Here is a tiny trained network, its code and every weight. The questions are about switching its units off for an input and a class, where a switched-off unit gives its printed mean instead of its output.

import numpy as np


def w(rows, s, z=0):
    codes = np.array(rows[::2]) - 128.0
    scale = np.full(codes.shape[1], s)
    scale[-1] = z or s
    return codes * scale


def f(y):
    return np.maximum(y, 0)


def log_softmax(a):
    a = a - a.max(-1, keepdims=True)
    return a - np.log(np.exp(a).sum(-1, keepdims=True))


def net(x, mask):
    res = np.array(x, float).reshape(1, 5) / 4 @ E
    y = f(res @ A[0][:, :-1].T + A[0][:, -1])
    res = res + np.where(mask, y, B[0][:, -1]) @ B[0][:, :-1]
    return log_softmax(res[-1] @ U[:, :-1].T + U[:, -1])


A, B = {}, {}
E = w([
[172,193,16,129,16,49,164],'x0',
[165,81,26,126,176,196,114],'x1',
[67,207,105,37,158,230,135],'x2',
[201,14,127,90,2,125,180],'x3',
[186,128,251,69,143,114,72],'x4',
],0.0081)
A[0] = w([
[123,135,78,165,71,80,143,86],'N0',
[93,63,145,100,46,189,186,75],'N1',
[157,141,136,115,91,149,95,56],'N2',
[149,49,66,165,181,141,132,84],'N3',
[118,104,135,122,71,149,152,54],'N4',
[110,154,154,144,153,98,126,3],'N5',
[76,179,179,177,194,99,122,132],'N6',
[148,48,45,177,208,154,99,112],'N7',
[122,153,107,100,171,154,114,28],'N8',
[135,110,135,89,70,151,123,114],'N9',
[129,72,85,152,135,144,148,55],'N10',
[92,138,160,172,122,115,129,107],'N11',
[108,158,121,122,180,156,140,94],'N12',
[113,138,29,217,34,45,150,37],'N13',
[65,187,101,118,206,178,128,59],'N14',
[131,156,110,146,147,134,117,35],'N15',
[216,174,114,91,146,71,113,94],'N16',
[111,120,108,138,106,99,119,102],'N17',
[83,179,189,190,215,79,126,45],'N18',
[91,219,110,125,252,218,115,56],'N19',
[115,133,94,187,76,81,136,35],'N20',
],0.014,0.0038)
B[0] = w([
[146,123,106,160,114,47,87,195],'N0',
[40,107,99,136,18,153,141,190],'N1',
[103,102,163,89,146,108,100,142],'N2',
[211,64,113,158,156,188,158,188],'N3',
[65,107,139,144,87,102,96,159],'N4',
[159,155,169,144,125,175,115,149],'N5',
[86,161,229,205,149,170,128,205],'N6',
[174,63,97,181,157,250,153,204],'N7',
[103,152,99,95,124,73,156,158],'N8',
[133,146,139,82,66,148,121,166],'N9',
[160,92,131,165,136,152,115,168],'N10',
[95,141,171,140,139,184,101,153],'N11',
[80,139,86,109,156,128,106,171],'N12',
[178,179,71,194,62,4,135,248],'N13',
[47,116,54,76,187,89,130,210],'N14',
[94,93,149,131,152,88,144,143],'N15',
[217,154,162,92,214,121,113,165],'N16',
[114,90,137,137,129,78,124,150],'N17',
[128,214,250,208,88,160,173,206],'N18',
[19,155,52,63,201,73,141,244],'N19',
[124,122,114,160,114,68,61,181],'N20',
],0.018)
U = w([
[123,75,160,66,2,130,120,164],'0',
[186,120,80,194,104,33,124,71],'1',
[172,47,62,194,151,162,180,132],'2',
[83,145,58,146,220,87,182,85],'3',
[202,128,185,23,124,95,106,249],'4',
[107,161,185,188,142,127,172,143],'5',
],0.008,0.0012)

Each question gives the input, the list of numbers given to net, and the class t.
The units are the neurons (one row each of A and B). Each row of codes is followed by its name. A weight is (code - 128) times the scale printed after its matrix; where a second scale follows, it is the last column's (A, B and U).
mask holds one flag per neuron, in row order. A switched-off neuron (its flag False) gives its mean, the last column of its row in B, instead of its output. The means were averaged over made-up inputs and are rounded, as every weight is.
A unit's drop is (log p(t) with every unit on - log p(t) with that unit switched off) / (log p(t) with every unit on - log p(t) with every unit switched off).
The circuit of an input: a set's keep is (log p(t) with only the set's units on - log p(t) with every unit switched off) / (log p(t) with every unit on - log p(t) with every unit switched off). Starting from the 12 units with the biggest drops (on a tie, the unit counted first), units are removed one at a time, each time the one whose removal leaves the highest keep (on an exact tie, the one counted first), for as long as the keep stays at least 0.8.
units of the circuit, in order: the units of the circuit, biggest drop first
most important unit: the unit with the biggest drop
top k neurons: the k neurons with the biggest drops, biggest first
drop when u is switched off: that unit's drop, to one decimal
input [5,-6,6,-2,6], class 5: units of the circuit, in order : (N19 N0)
input [2,8,-3,0,-6], class 2: most important unit : N7
input [6,6,3,6,4], class 0: units of the circuit, in order : (N9 N1)
input [-4,4,-8,-3,5], class 5: top 2 neurons : (N18 N6)
input [-1,4,-8,0,-4], class 2: top 2 neurons : (N7 N3)
input [-3,6,-2,6,8], class 0: top 2 neurons : (N9 N1)
input [2,-5,-6,-4,0], class 5: top 3 neurons : (N18 N6 N11)
input [-2,7,-2,-3,-8], class 2: top 2 neurons : (N7 N3)
input [-7,-5,-4,-5,-7], class 5: drop when N18 is switched off : 0.2
input [1,3,-5,0,7], class 4: drop when N13 is switched off : 0.2
input [7,7,0,1,-6], class 1: drop when N13 is switched off : 0.8
